(in the rows, 128 means zero)
Facts:
bakiples -skonil-> skepler; befadras -skonil-> fitrun; belas -skonil-> flaper; bidrak -skonil-> skezi
biste -skonil-> nozu; brabres -skonil-> drorum; bratra -skonil-> bimufu; bredemam -skonil-> gistin
brivon -skonil-> brodro; brodro -skonil-> vabuva; brudal -skonil-> brustevik; brudin -skonil-> brutror
bruflar -skonil-> dreraplil; brustevik -skonil-> brudin; brutror -skonil-> zudo; bruzu -skonil-> stagrom
diba -skonil-> gubrol; dratonol -skonil-> treskepum; drebo -skonil-> stekle; dreraplil -skonil-> tusu
drevol -skonil-> befadras; drofik -skonil-> foploklon; drorum -skonil-> sifa; drusenik -skonil-> riska
druvabrim -skonil-> fludril; dulubres -skonil-> plodri; duzum -skonil-> flurarir; febu -skonil-> drobretok
fibepir -skonil-> flutestu; flaper -skonil-> grive; flatrun -skonil-> plaklu; flefafla -skonil-> graflam
flerum -skonil-> ploflik; flive -skonil-> lelofle; flokluk -skonil-> dratonol; flunem -skonil-> febu
fole -skonil-> menagu; foploklon -skonil-> flive; gazan -skonil-> tuskiska; geflak -skonil-> keskom
gegol -skonil-> bredemam; gero -skonil-> zufo; gimam -skonil-> drevol; gistin -skonil-> pliral
giten -skonil-> bruflar; gokli -skonil-> tesuze; grame -skonil-> fibepir; gribru -skonil-> sulas
grive -skonil-> grame; grobrok -skonil-> risu; grubik -skonil-> tuzo; gubrol -skonil-> ribruk
gufor -skonil-> klefli; guzor -skonil-> flobul; kemudok -skonil-> zisti; klefli -skonil-> rutrum
klugrek -skonil-> zedu; kufas -skonil-> zopi; kugun -skonil-> zogen; labun -skonil-> ragron
linafi -skonil-> drofik; lorus -skonil-> gimam; ludrim -skonil-> stugi; medrur -skonil-> geflak
menagu -skonil-> klugrek; metin -skonil-> flefafla; mokim -skonil-> gazan; mubrek -skonil-> gufor
naskal -skonil-> kufas; nepok -skonil-> kugun; noplim -skonil-> vozis; paplavin -skonil-> biste
pigrel -skonil-> tudro; planur -skonil-> stadekli; plikledok -skonil-> triklurek; pliral -skonil-> grunil
plisam -skonil-> flunem; plodri -skonil-> medrur; poras -skonil-> plasko; posku -skonil-> giten
pufem -skonil-> posku; ragron -skonil-> mestu; rebrem -skonil-> bakiples; roler -skonil-> pladi
rutrum -skonil-> plikledok; sadu -skonil-> brunu; sifa -skonil-> zefen; siku -skonil-> flerum
skades -skonil-> rebrem; skateklom -skonil-> sovil; skemabri -skonil-> noke; skepler -skonil-> drusenik
skezi -skonil-> dadru; skiful -skonil-> toflok; sovil -skonil-> bogrur; stadekli -skonil-> trarek
stagrom -skonil-> kepem; stekle -skonil-> riretrel; stugi -skonil-> klidek; stukom -skonil-> pufem
suklova -skonil-> mokim; sulas -skonil-> tefa; tesuze -skonil-> pigrel; tezuklem -skonil-> tobril
totru -skonil-> trabam; trabam -skonil-> skiful; triklurek -skonil-> gegol; tudro -skonil-> diba
tuskiska -skonil-> bruzu; tusu -skonil-> linafi; tuzo -skonil-> skades; vabuva -skonil-> lorus
venel -skonil-> kodas; vonir -skonil-> flokluk; vozis -skonil-> zuflil; zefen -skonil-> dulubres
zisti -skonil-> drebo; zofal -skonil-> zastus; zogen -skonil-> trisul; zopi -skonil-> viplan
zudo -skonil-> sadu; zuflil -skonil-> venel; zufo -skonil-> planur; batrevis -vibre-> gribru
befadras -vibre-> stadekli; belas -vibre-> gegol; bidrak -vibre-> brudal; bimufu -vibre-> risu
biskas -vibre-> guzor; bogrur -vibre-> bruzu; brabres -vibre-> klugrek; brivon -vibre-> nerodro
brodro -vibre-> sofepes; brudin -vibre-> trisul; bruflar -vibre-> skizisek; brutana -vibre-> zuflil
brutror -vibre-> biskas; bruzu -vibre-> gokli; diba -vibre-> zufo; draplam -vibre-> tobril
drapopum -vibre-> siku; drebo -vibre-> tusu; drorum -vibre-> grobrok; druvabrim -vibre-> zogen
duzum -vibre-> sifa; febu -vibre-> foploklon; fibepir -vibre-> flefafla; flaper -vibre-> noplim
flefafla -vibre-> veploplon; flive -vibre-> suklova; flokluk -vibre-> traflan; fludril -vibre-> noke
flutestu -vibre-> plisam; fole -vibre-> buskan; geflak -vibre-> dofluk; gegol -vibre-> brabres
gero -vibre-> lorus; gimam -vibre-> fludril; gistin -vibre-> nozu; giten -vibre-> gimam
gokli -vibre-> linafi; graflam -vibre-> suma; grame -vibre-> druvabrim; gribru -vibre-> drebo
grive -vibre-> triklurek; grobrok -vibre-> zudo; grogre -vibre-> mimu; grubik -vibre-> drorum
grunil -vibre-> grame; gubrol -vibre-> zofal; guzor -vibre-> fole; kare -vibre-> stekle
kepem -vibre-> zastus; klefli -vibre-> plaklu; klime -vibre-> plodri; kodas -vibre-> ragron
kugun -vibre-> flurarir; lelofle -vibre-> menagu; letes -vibre-> sagul; linafi -vibre-> nepok
lorus -vibre-> rebrem; ludrim -vibre-> grunil; megabi -vibre-> plaplom; menagu -vibre-> giten
mimu -vibre-> geflak; nalak -vibre-> bidrak; nepok -vibre-> trabam; nizu -vibre-> febu
pigrel -vibre-> klime; plaklu -vibre-> tuzo; planur -vibre-> toflok; plaplom -vibre-> drapopum
plasko -vibre-> rutrum; plikledok -vibre-> tukar; plisam -vibre-> grogre; plodri -vibre-> brutana
ploflik -vibre-> drebu; poras -vibre-> pladi; posku -vibre-> grubik; pudran -vibre-> lelofle
pufem -vibre-> flokluk; rebrem -vibre-> roler; rira -vibre-> drevol; ruran -vibre-> bredemam
rutrum -vibre-> draplam; sadu -vibre-> plasko; sagul -vibre-> tuskiska; siku -vibre-> sadu
skemabri -vibre-> kepem; skepler -vibre-> nalak; skiful -vibre-> niposker; skizisek -vibre-> tidrazi
skudruplo -vibre-> gubrol; sovil -vibre-> zedu; stadekli -vibre-> pudran; suklova -vibre-> viplan
suma -vibre-> batrevis; tefa -vibre-> skateklom; tesuze -vibre-> posku; tibaklir -vibre-> flabre
tidrazi -vibre-> belas; tobril -vibre-> falim; toflok -vibre-> ruran; totru -vibre-> flaper
trabam -vibre-> brodro; traflan -vibre-> nizu; trarek -vibre-> riretrel; trisul -vibre-> bruflar
tukar -vibre-> pufem; vabuva -vibre-> drobrol; veploplon -vibre-> tibaklir; viplan -vibre-> kodas
zastus -vibre-> flive; zofal -vibre-> brustevik; zopi -vibre-> klidek; zudo -vibre-> dratonol
zufo -vibre-> dadru

Known rows:
posku: [118 157 102 185 107 102 150  21 152  41 128 149 110 103 159  97 129 114
 124 115 118 139 132 107 144 138 155 168 149 122 126 188 121 149 157 130
 152 157 152 137 155 113 116 129  94]
grunil: [156  97 161 126 105 131 147 188 108 158 170  95 131  95  94 110 147 114
 177 140 114 144 139 113 141 127 111 157 141 111  99 109 173 170 100 145
 148 160 157 141 112 115 112 149 131]
skizisek: [133 141 142 141 133 121 130 109 117 121 121  94 129 125 139 142 124 123
 120 131 119 121 136 103 126 120 111 125 151 126 122 122 140 133 149 130
 124 119 133 128 127 117 134 104 109]
gimam: [121 131 111 124 136 116 116 144 102 143 144 109 130 133 140 139 122 125
 121 130 122 124 118 103 129 124 120 135 144 125 115 113  95 154 121 124
 129 105 104 130 127 113 127 121 135]
grame: [110 108 128 130 122 129 108 158 130 151 149 160 138 104 114 142 133 122
 122 137 112 130 135 102 129 129 137 165 131 126 123 121 104 117 114 132
 148 122 119 130 120 130 116 124 131]
skemabri: [136 111 153 103 119 120 143 105 138 124 106 127 113 156  93 110 115 132
 116 122 114 119 121 144 104 136 151 100 116 143 168 112 166 140 125 148
 115 129 141 118 150 136 141 124 157]
flobul: [141 137 137 119 146 126 130 100 133 136 129 160 141 161 143 124 131 134
 132 122 146 137 130 153 126 133 126 102 111 124 116 122 114 170 161 143
 120 148 129 128 125 140 130 137 125]
grogre: [123 133 143 161 133 135 124 122 180 106 136 135 128 109 126 143 119 116
 118 126 114 121 139 103 141 121 136 117 144 119 115 115 143 141 131 146
 129 114 129 123 121 116 133  94 117]
skezi: [127 131 125 134 129 113 122  93 120 129 140 113 132 113 133 139 128 125
 109 131 117 128 132 102 133 122 118 137 145 129 127 114 115 122 123 129
 132 121 120 127 129 119 122 118 128]
pigrel: [151 118 129  95 135 101 108  35 117 151 133  90 119 145 131 142 133 131
 110 131 113 126 116 100 124 123 118 150 143 141 160 110 135 120 144 120
 116 115 121 119 124 112 119 128 149]
tesuze: [133 109 116 134 143 106 143 171 124 145 120 155 114 153 140 134 117 133
 114 121 130 120 108 149 121 133 146 119 116 138 160 118 132 166 140 136
 114 149 127 117 126 130 122 155 164]
brutror: [130 106 133 148 137 109 108  88 176 146 151 164 124 122 117 143 123 124
 117 134 112 123 122 103 129 126 150 151 129 143 165 122 140 142 130 134
 128 123 117 114 112 121 114 137 138]
zisti: [130 128 127 119 129 122 117 112 120 138 136 112 133 112 132 140 127 125
 116 134 114 122 129 106 129 124 119 138 140 126 135 119 115 125 121 128
 129 119 126 127 116 119 121 121 119]
flive: [108 101 137 109 103  99 148  82 184  44 106  79 125 153 154 119 116 115
 182 140 113 144 148 107 145 136 148 102 108 106 167 129 112  84 164 147
 114 156 160 113 117 112 140  88  94]
brudin: [145 120 140 116 138 101 116  36 116 142 130 101 118 146 135 147 125 125
 116 131 106 121 117 101 114 120 120 146 143 144 168 109 141 157 147 125
 115 133 129 119 133 117 124 109 137]
rutrum: [153 101 160  77 107 164 145 146 193 161 167  88 111 144 139 140 124 122
 177 142 111 140 125 154 145 128 110 165 133 126  90 184 174  77  90  78
 134 162  88 131 154 140 134 123 149]
drorum: [155 145 106  86 135 125 109 103 100  66 140 137 139 146 130 148 117 128
 114 130 109 119 136 108 125 129 121 160 132 115  90 112  99 152  83 114
 129 104 150 113 117 111 141 157 100]

Rows:
No name comes twice in this set of rows, the named rows included.
[160  99 159  79 114 106 151 170 104 157 127  73 110 101  89 100 147 133
 175 134 149 145 107 157 135 136 110 147 113 122 141 108 178 164 100 138
 116 163 157 141 133 127 112 159 157]	gistin

The same nodes again, as new rows of numbers:
Known rows:
planur: [118 110 110 164 119 158 158 113 122 150 129 117 128 145  98 104 121 107
 134 150 132 126 123 111  98 125 147 117 115 123 168 127 128]
gistin: [106 142 103 149 145 141 145 171 159 139 114 106 117  83  87  67 108 164
 136 214  83 126  82 123 120 112 128 145 118 130 163 128 170]
falim: [126 130 120 125 134 139 116 125 111 118 121 135 115  98 142 137 124 138
 127  91 125 142 103 152 134 101  97 153  98 147 129 151 126]
ruran: [127 116 101 147 130 171 127 112 127 138 133 134 127 129 120 121 126 119
 134  88 138 112 140 115 118 100 113 140 113 143 164 146 125]
druvabrim: [126 130 113 143 101 140 144 125 107 137 124 123 129 133 120 118 119 118
 143 126 140 134 117 133 107 118 125 128 106 128 164 135 126]
geflak: [154 111 160 131 134 115 130 127 145 108 130 140 136 137  99 132 117 137
 114 136 179 182 131 126 113 123 133 123 101 102 153 126 121]
zopi: [123 141 124 188 143 137 156  95 148 129 117 144 148 100 111 102 108 137
 123 199 127 128  90 124 111 116 119 124  90 115 131 122 107]
guzor: [133 120 124 134 129 137 137 130 115 133 124 115 112 133 113 122 124 133
 132 135 132 139 117 136 114 125 135 123 114 128 148 132 138]
tobril: [121 129 107 137 143 153 125 107 128 127 123 139 120  93 129 133 124 146
 130 112 128 123 103 138 121  94 114 152 110 144 134 142 121]
totru: [129 101 122 165 130 155 150 104 126 147 135 117 134 121 102 116 113 102
 141 142 134 124 128 100 101 128 147 119 102 120 161 120 136]
toflok: [123 109 107 145 127 173 123 109 128 139 131 131 127 121 118 125 125 118
 138  89 136 114 142 117 123  92 111 138 116 142 162 150 129]
pigrel: [ 65 191 166 143 140 125 195  72 152 143 145  79 139 122 118 132 164 107
 161 175  79 155 106  95 123  96 108 102 126 125 155  77 106]
bratra: [136 123 126 149 130 134 140 120 116 125 121 123 120 119 116 121 121 125
 130 139 132 139 111 132 119 124 128 126 105 128 144 132 134]
bruflar: [135 137 139 156 145 153 111 113 102 123  67 141 118 124  92 178 135 119
 139 151 101 106  98 129 114 189 123 113  97  86 135 161 162]
roler: [137 125 140 130 126 106 121 135  93 123 118 119 117 125 137 125 116 137
 130 121 142 145  98 142 131 118 120 126  91 122 129 145 136]
febu: [141 119 120 130 118 139 145 120 107 127 121 113 100 104 114 125 116 119
 139 129 134 153 113 136 103 138 147 130 120 141 141 116 141]
plisam: [152 111 149 154 138 118 142 115 113 120 118 127 122 130 121 116 121 135
 128 141 144 139 135 125 115 126 134 105 112 111 130 124 132]

Rows:
No name comes twice in this set of rows, the named rows included.
[125 156 111 136  96 140 140 160 100 135  94 124 121 204 130  90 138 129
 121 127 136 133 155 158 134 119  84 106 114 130 178 168 119]	stekle
[142 119 136 139 140 119 128 196 120 122 108 108 136  93 110  55  93 160
 162 178 110 124 135  85 136 106 116 129 111 116 150 131 192]	gegol
[138 121 121 125 102 132 125 215  92 130 111 107 134 115 122  62  91 118
 171 131 120 132 141  91 137 112 101 131 100 135 172 135 185]	bredemam
[137 119 133 157 155 136 148 101 137 130 117 128 128 129 104 109 130 152
 126 163 134 119 120 125 104 119 140 110 117 104 141 128 126]	skemabri
[118 111 119 161 140 149 147 100 132 145 136 109 119 123  99 116 125 117
 128 149 127 129 105 114 100 121 149 120 112 125 150 118 135]	fibepir
[143 128 141 147 150 130 130 115 114 119  92 138 125 127 108 143 129 140
 130 150 129 121 115 134 117 152 125 109 100  99 130 145 143]	flive
[152 125 135 159 152 143 161  93 139 107 114 133 110  72 103 126 120 148
 126 166 126 155 121 136  95 135 157 123 130 129 115  98 127]	duzum
[133 133 121 128 121 118 137 187 114 124 115 103 129  74 114  62  96 151
 166 185 109 133 102 110 123 111 123 144 119 130 157 126 175]	rutrum
[135 105 111 144 149 185 143 100 148 134 119 127 110 129 102 122 148 140
 130 109 137 113 167 116 101 104 133 121 150 137 162 140 121]	rira
[131  98 108 145 153 177 138  87 145 138 131 128 115 101 103 135 133 133
 134 111 133 119 139 114 103  97 141 140 135 138 153 133 128]	graflam
[149 112 143 129 147 132 115 116 106 109 113 140 125 118 139 138 128 144
 133  79 147 139 149 127 136  95 104 122 110 127 123 152 128]	dofluk

The same nodes again, as new rows of numbers:
Known rows:
bakiples: [127 128 123 158 123 114 145  86 122 148 185 106 148 131 110 125 136 130
 156 156 115 157 104 133 108 155 100 159 142 113 161 154 137 109]
siku: [143 169 125 201 159  81 142  77 137 181 169 119 103 109 114 117 103 136
 178 144 110 157 118 138  89 160 112 144 142 119 167 155 133 125]
drebo: [143 142 116 171 133 107 146 109 158 164 150 100  97 142 120 118 124 107
 178 116 121 149  99 136  99 175 113 100 151 111 184 152 137 128]
drobretok: [131 106 136  89  98  95 135 121 139 146 182  93 137  98 122 133 151 119
 152 107  93 161 115 123 116 159 107 123 148  97 165 110 134 133]
kepem: [138 113 137 154  75 110 130 114 134 158 160  97 137 157 119 138 133 105
 145 107 129 133 123 122 107 173 102 136 171 131 173 145 135 104]
totru: [147 144  94 194 120 131 114 106 162 159 176 136 110 139 109 134 112 120
 174 170 130 156 149 156  70 156 140 181 160 126 178 195 141 134]
nizu: [142 148 119 191 100 112 126 104 152 174 163 123 137 156 134 120 134 103
 181 107 110 155 105 152 118 157  95 134 145 137 160 163 140 113]
geflak: [144 143 119 162 122 104 142  86 138 161 158 108 129 144 118 121 125 132
 156 112 122 138 106 143 116 162  96 124 148 121 162 156 136 104]
batrevis: [146 141 114 170 119 111 137  93 143 162 158 107 126 149 121 124 122 124
 157 116 127 140 112 142 107 164 105 128 152 124 165 163 137 114]
tesuze: [146 140 113 161 118 109 138  90 137 158 156 106 130 148 121 122 121 130
 152 117 125 136 110 143 114 159 103 126 148 123 161 165 137 112]
suklova: [138 134 157 201 100 106 134 112 138 107 133 128 116 157  98 127 105 116
 159 175 125 142 133 147 100 157 118 145 169 116 172 190 141  68]
viplan: [142 115 153 173  85 108 139 131 142 160 138  85 110 180 128 132 128  89
 130 108 136 137 113 122  99 189 102  92 175 124 179 148 143 101]
diba: [145 139 120 165 119 108 139  90 139 164 158 109 128 151 120 123 124 129
 151 118 124 137 110 146 111 160 100 126 149 126 161 154 138 113]
brudal: [139 154 113 212 158 121 152  81 130 163 180 119 127 142 117 114 121 136
 152 177 125 174 111 145  84 164 103 164 144 103 165 189 142 107]
vabuva: [146 130 125 177 116 110 140  90 135 147 148 111 132 149 122 125 121 118
 158 122 128 139 111 139 109 157 107 139 152 126 160 153 138 117]
plodri: [144 143 119 162 120 104 142  87 138 164 158 108 129 144 118 121 125 132
 159 109 123 138 107 144 115 161  95 126 148 122 162 155 136 106]
nozu: [131 118 113 187 125 123 149  89 116 186 195  90 150 146 129 128 143 105
 154 124 131 163 102 107  90 183  94 163 155 115 176 141 133 121]

Rows:
No name comes twice in this set of rows, the named rows included.
[148 140 127 200 132 109 142  84 138 119 136 126 120 145 115 119 105 124
 164 149 126 144 114 150 107 145 117 149 147 121 157 170 140 109]	brivon
[145 134  93 177 103 131 111 113 157 184 191 120 120 144 117 140 126 114
 164 144 132 153 146 142  73 167 130 175 165 131 180 177 139 141]	skiful
[145 115 131 159 110 119 149  95 113 170 164  82 146 176 146 126 140 124
  89 115 131 148  98 133 110 170  87 118 147 125 143 137 150 116]	flurarir
[138 145 129 186 155 110 155 103 150 131 154 109  94 130 115 112 120 116
 167 173 112 177  97 144  91 163 123 120 139  91 174 164 145 124]	kemudok
[146 140 123 137 120  98 136 101 149 165 157 110 118 130 122 123 128 134
 152 109 113 145 115 149 112 160 102 114 148 113 161 147 138 115]	sovil
[126 141 126 155 148 105 147 104 154 123 171 113 102 106  96 116 126 121
 193 184  99 172 100 142  98 155 127 132 136  90 182 158 138 125]	bratra
[133 123 121 143 124 112 149 116 143 181 180  76 113 138 129 123 147 102
 149 122 116 166  93 118  95 186 103 106 149 102 182 129 140 137]	riretrel
[140 126 115 162 105 113 138  99 140 182 165  90 128 155 126 129 134 104
 159  91 131 134 102 124 105 178 100 122 157 132 174 139 135 129]	grunil
[127 132 115 124 107 102 135 111 159 184 183  89 111 118 108 128 145 107
 192 100 112 141 100 123 107 179 107 109 152 116 193 127 129 132]	bimufu
[141 138 114 145 119  96 143  97 141 206 182  96 131 125 126 124 144 125
 167  74 117 148 110 124 107 182  83 122 155 113 177 135 127 115]	ploflik
[143 146 118 185 106 111 129  99 148 169 160 118 133 153 128 121 132 110
 172 113 116 149 106 149 113 160  98 131 148 133 161 159 139 114]	tukar
[147 127 120 121 100 101 134 103 148 188 176  95 121 131 129 127 139 130
 148  80 112 138 112 138 114 171  92  99 155 122 163 125 135 119]	bogrur
[141 141 133 151 141 102 146  99 142 129 161 118 118 121 117 116 124 143
 143 165 102 170 114 155 105 147 112 131 137  93 153 161 145 111]	skateklom
[144 128 121 168 114 111 151  92 140 214 166  89 131 163 127 126 143 124
 150  84 138 124 105 139 111 172  81 123 148 126 172 141 139 136]	trisul
[140 131 132 195 113  91 137  60  93 191 176  92 159 148 132 132 119 124
 135 102 130 124 107 109 111 165  88 166 150 158 146 120 131 125]	plasko

Now the same nodes, written a new way:
Known rows:
flurarir: [120 143 135 184 120 158 102 129 124 175 153 150 190 151  77 148 140 124
 117 109 122 160 130 172 137 131 130 158 106 148  54 112  84 160 148 153
 144 160 173 137 125]
duzum: [ 83 120 157 107 108 156 137 126  55 147  92  80 133 106  89  70 117 122
 156 118 183 140 108 119 149 158 164 152  95 155 102 113  90  86 113 133
  86 122 152  83 100]
drorum: [131  94 118 116 117 103 132 110 136 100 144 138 124  89 140 106 147 109
 130 110 146 122 125  94 134  80 114 132 138 153 162 113 170 112  90 141
 138 132 122  83  83]
sulas: [120 135 119 122 128 126 129 131 122 112 126 111 122 123 139 132 125 130
 129 129 134 113 116 116 124 117 143 133 133 132 128 125 134 122 116 126
 133 126 127 118 122]
riretrel: [143 113 173 145 152 121 136 134 150 145 175 196 153 145 146 163 125 158
 105 110 108 196 175 173 136 119 157 121 113 108 104 159  79 120  80 137
 126 103 122 185 144]
trabam: [134 130 138 122 128 125 126 124 109 104 127 106 116 116 145 118 117 118
 151 119 127 114 102 114 135 124 165 138 135 136 143 129 146 138 142 122
 128 115 133 107 127]
pufem: [120 142 112 114 109 158 121 140 118  96 121  93 107 122 141 151 124 114
 134 130 127 139 114 114 111 114 139 118 127 157 129 127 124 128 127 115
 127 128 130 117 115]
stukom: [125 137 119 120 121 139 130 133 119 108 120 109 110 121 139 140 127 119
 129 127 131 121 115 112 120 119 138 127 129 135 125 129 125 120 118 120
 133 124 127 125 120]
dratonol: [141 138 107 157 117 109 123 146 115  92 150 158 116 113 139 149 148 130
 123 121 111 123 117  95 114  76 156 148 112 145 123 125 152 127 112 148
 142 102 116 112 124]
druvabrim: [126 137 129 124 127 148 107 130 156  98 139  96 122 141 128 152 125 132
 116 136 138 100 122 122 128 107 132 109 153 110 126 127 140 139 126 128
 152 148 132 139 109]
zufo: [131 138 143 131 115 153 108 134 124  92 138  99 121 127 123 121 127 132
 123 130 138 115 109 105 119 116 166 129 135 111 116 121 141 113 132 133
 129 136 139 109  97]
zuflil: [120 135  93 158 130 113 131 124 106 113 132 134 137 113 151 150 138 114
 144  98 110 118 102 103 120  94 173 164 121 147 113 129 129 143 124 133
 159 109 142 114 140]
bredemam: [182 126 100 181 175  83 152 227 120  88 154 158 108 112 151 160 131 125
 143 171 140  98 103 123 172  95 122 174 135 157  99 142 131 103  31 125
 177 131  71 137 155]
nizu: [142 127 146 138 129 130 117 123 146 156 134 158 146 146 107 121 128 130
 110 135 116 163 142 156 127 150  96 129 117 130 124 119 122 137 158 134
 114 142 133 138 135]
keskom: [139 112 149 134 131 123 124 113 150 158 146 161 150 125 114 115 133 120
 113 126 118 161 149 160 128 145  89 124 127 136 134 122 130 142 142 131
 116 144 133 138 126]
dreraplil: [117 161 105  98 101 186 119 157 111  78 116  75  81 119 151 194 123  74
 139 127 106 181 120 128  83 113 117 101 124 213 146 137 109 119 111  79
 121 122 128 123 122]
rutrum: [167 143  98 185 167 137 129 193 137 114 102  93 129 101 143 119 106  97
 145 167 158  61  88 124 166 157 119 180 159 131 107 128 132 115 113  87
 182 166 104 132 137]

Rows:
No name comes twice in this set of rows, the named rows included.
[136 164 115 118 120 167 124 164 103  63 149  96  95 131 183 213 121  62
 151 108  67 198 112 138  96  89 144 112 130 225 151 156 117 158 126  83
 145 101 138 130 147]	tusu
[ 95  86 130  63 173 118 181  95 173 212 120 123 131 163 162 172 103 145
 123 125 143 112 179 189 169 170  58  79 160  90 156 170  49 158  95  84
 153 151 112 217 176]	kare
[107  79 143 156 112 143 122  98  92 125 170 145 197  62 132  86 145  82
 145  45 165 171 113 114 160  81 183 187 103 194  91 119 120 110  66 152
 152 143 189  66  55]	sifa
[ 92 117 121 101 116 139 150 120 134 196 103 145 136 141  83 119 139 150
 114 146 163 145 162 157 132 166  58 113 104 115 109 117  82 111 112 134
  99 155 116 144 125]	skudruplo
[102 162  96 100 156  85 134 155  64  85 177 195  91 129 116 136 155 178
 213  65 159 148 196  83 204  72 176 144  83 142 153 157  76 148  71 183
 178  66 124 175 173]	drevol
[133 170 118 109 140 127  94 135 103  83 135 113 108 117 115  88 126 140
 191 100 140 115 146  87 167 123 163 132 126 123 167 132 140 147 163 149
 154 110 148 136 142]	brodro
[158 129 130 139 133  93 119 158 123  69 178 140 109 147 146 164 140 140
 129 132 112 119 111 119 130  61 147 122 135 139 127 129 158 149 101 164
 150 115 114 118 125]	noplim
[105  96 114  64 132  89 166 133 104 121 111 103  76 142 130 126 127 151
 135 148 159  97 130 108 143 103  91 105 124 131 152 126 131 115  78 137
 111 120  90 118 131]	planur
[114 148 108 185 112 185  92 116 168 173 146 164 183 149  87 184 148 141
  87 116 130 138 149 166 118 134 117 138 125 105  53 121  78 143 142 139
 165 182 166 176 112]	pladi
[ 80 129 132  97 110 177 123 122  91 144  97  50 131 129  93 109 119 130
 146 128 193  93 104 117 145 144 133 135 126 137  94 113  93 128 120 128
 126 164 159 108  92]	kugun
[114 129 136  88 121 158 114 125 149 104 115  65  99 139 122 123 116 138
 121 148 162  84 129 119 132 130 111  95 159 103 141 129 140 123 122 119
 133 159 121 132 104]	ludrim
[106 171  83  84 125 141 112 116 135 101 100 115  85 106 108  85 133 150
 174 123 152  90 170  81 151 157 107 108 133  99 190 125 141 126 166 128
 151 122 123 142 131]	befadras

